Below is a small trained network, with its code and all its weights. Each question gives an input and a class and asks what happens when units are switched off, that is, made to give their printed mean instead of their output.

import numpy as np


def w(rows, s, z=0):
    codes = np.array(rows[::2]) - 128.0
    scale = np.full(codes.shape[1], s)
    scale[-1] = z or s
    return codes * scale


def f(y):
    return y / 2 * (1 + np.tanh(0.7978845608 * (y + 0.044715 * y**3)))


def log_softmax(a):
    a = a - a.max(-1, keepdims=True)
    return a - np.log(np.exp(a).sum(-1, keepdims=True))


def net(x, mask):
    res = np.array(x, float).reshape(1, 5) / 4 @ E
    y = f(res @ A[0][:, :-1].T + A[0][:, -1])
    res = res + np.where(mask, y, B[0][:, -1]) @ B[0][:, :-1]
    return log_softmax(res[-1] @ U[:, :-1].T + U[:, -1])


A, B = {}, {}
E = w([
[120,185,253,172,81],'x0',
[128,128,128,127,128],'x1',
[41,213,59,187,109],'x2',
[35,82,150,51,67],'x3',
[129,129,129,128,129],'x4',
],0.006)
A[0] = w([
[82,103,140,101,104,8],'N0',
[169,83,162,101,132,25],'N1',
[52,97,153,82,101,40],'N2',
[124,128,128,133,131,59],'N3',
[53,194,85,165,111,44],'N4',
[79,174,101,158,124,73],'N5',
[181,162,119,152,151,16],'N6',
[120,152,197,160,104,74],'N7',
[253,188,107,206,149,14],'N8',
[141,131,141,146,96,78],'N9',
[119,131,131,133,133,95],'N10',
[62,181,92,168,117,58],'N11',
[122,158,193,151,107,74],'N12',
[111,168,217,148,124,82],'N13',
[140,96,59,107,123,118],'N14',
[142,104,142,119,131,46],'N15',
[128,139,143,129,123,114],'N16',
[125,60,13,84,143,99],'N17',
[63,100,148,85,100,28],'N18',
[213,49,207,89,132,79],'N19',
[57,99,151,81,99,28],'N20',
[144,113,143,109,133,32],'N21',
[74,185,95,156,118,59],'N22',
[126,118,112,124,132,120],'N23',
[124,125,129,127,125,103],'N24',
[126,130,122,127,141,7],'N25',
[131,118,100,114,131,111],'N26',
[105,123,134,103,115,11],'N27',
[101,179,255,154,93,90],'N28',
[131,97,60,100,146,88],'N29',
[177,84,165,92,129,23],'N30',
[59,100,150,83,100,34],'N31',
[165,85,160,103,133,28],'N32',
],0.012,0.0015)
B[0] = w([
[151,124,157,147,157,156],'N0',
[104,149,148,130,85,172],'N1',
[157,119,183,151,195,196],'N2',
[148,125,129,142,108,120],'N3',
[94,155,167,128,48,195],'N4',
[100,131,156,126,80,164],'N5',
[141,116,162,132,169,150],'N6',
[127,127,61,105,142,178],'N7',
[164,109,216,161,248,225],'N8',
[120,123,114,125,140,130],'N9',
[129,131,125,135,123,124],'N10',
[101,141,166,123,58,183],'N11',
[129,126,64,117,136,173],'N12',
[146,121,46,98,129,193],'N13',
[137,114,78,105,125,176],'N14',
[123,139,132,131,110,133],'N15',
[134,132,117,131,125,130],'N16',
[148,118,2,105,129,244],'N17',
[151,125,175,144,188,184],'N18',
[70,154,177,127,28,254],'N19',
[153,127,179,151,195,192],'N20',
[135,145,131,138,101,132],'N21',
[104,143,161,125,67,173],'N22',
[129,122,120,122,128,132],'N23',
[131,135,129,128,131,126],'N24',
[128,119,137,113,134,116],'N25',
[132,130,110,122,128,138],'N26',
[141,126,139,147,139,131],'N27',
[152,95,5,95,132,242],'N28',
[128,116,70,98,138,181],'N29',
[107,152,146,142,72,181],'N30',
[145,122,176,151,195,189],'N31',
[103,142,148,127,90,167],'N32',
],0.032,0.0063)
U = w([
[146,101,2,69,134,252],'0',
[54,164,171,124,37,92],'1',
[176,107,186,173,228,46],'2',
],0.0063,0.00042)

Each question gives the input, the list of numbers given to net, and the class t.
The units are the neurons (one row each of A and B). Each row of codes is followed by its name. A weight is (code - 128) times the scale printed after its matrix; where a second scale follows, it is the last column's (A, B and U).
mask holds one flag per neuron, in row order. A switched-off neuron (its flag False) gives its mean, the last column of its row in B, instead of its output. The means were averaged over made-up inputs and are rounded, as every weight is.
A unit's drop is (log p(t) with every unit on - log p(t) with that unit switched off) / (log p(t) with every unit on - log p(t) with every unit switched off).
The circuit of an input: a set's keep is (log p(t) with only the set's units on - log p(t) with every unit switched off) / (log p(t) with every unit on - log p(t) with every unit switched off). Starting from the 12 units with the biggest drops (on a tie, the unit counted first), units are removed one at a time, each time the one whose removal leaves the highest keep (on an exact tie, the one counted first), for as long as the keep stays at least 0.8.
units of the circuit, in order: the units of the circuit, biggest drop first
k most important neurons: the k neurons with the biggest drops, biggest first
drop of u: that unit's drop, to one decimal
input [-4,4,-5,0,-5], class 1: units of the circuit, in order -> N19
input [-4,7,8,-8,0], class 1: 2 most important neurons -> N4; N11
input [-4,-8,-6,1,-3], class 1: 2 most important neurons -> N19; N28
input [4,-2,-5,6,7], class 2: 2 most important neurons -> N2; N20
input [8,2,-8,-5,-8], class 0: 4 most important neurons -> N28; N13; N7; N12
input [-3,1,6,7,8], class 2: 4 most important neurons -> N19; N2; N20; N31
input [8,-3,7,2,4], class 0: 2 most important neurons -> N28; N13
input [8,-1,3,7,5], class 0: 2 most important neurons -> N28; N13
input [6,-5,5,6,-8], class 0: 4 most important neurons -> N28; N8; N13; N7
input [8,7,5,5,-1], class 0: drop of N28 -> 0.4
input [2,-6,5,-8,7], class 2: drop of N8 -> 3.6
input [5,-7,-3,7,0], class 2: drop of N2 -> 0.1
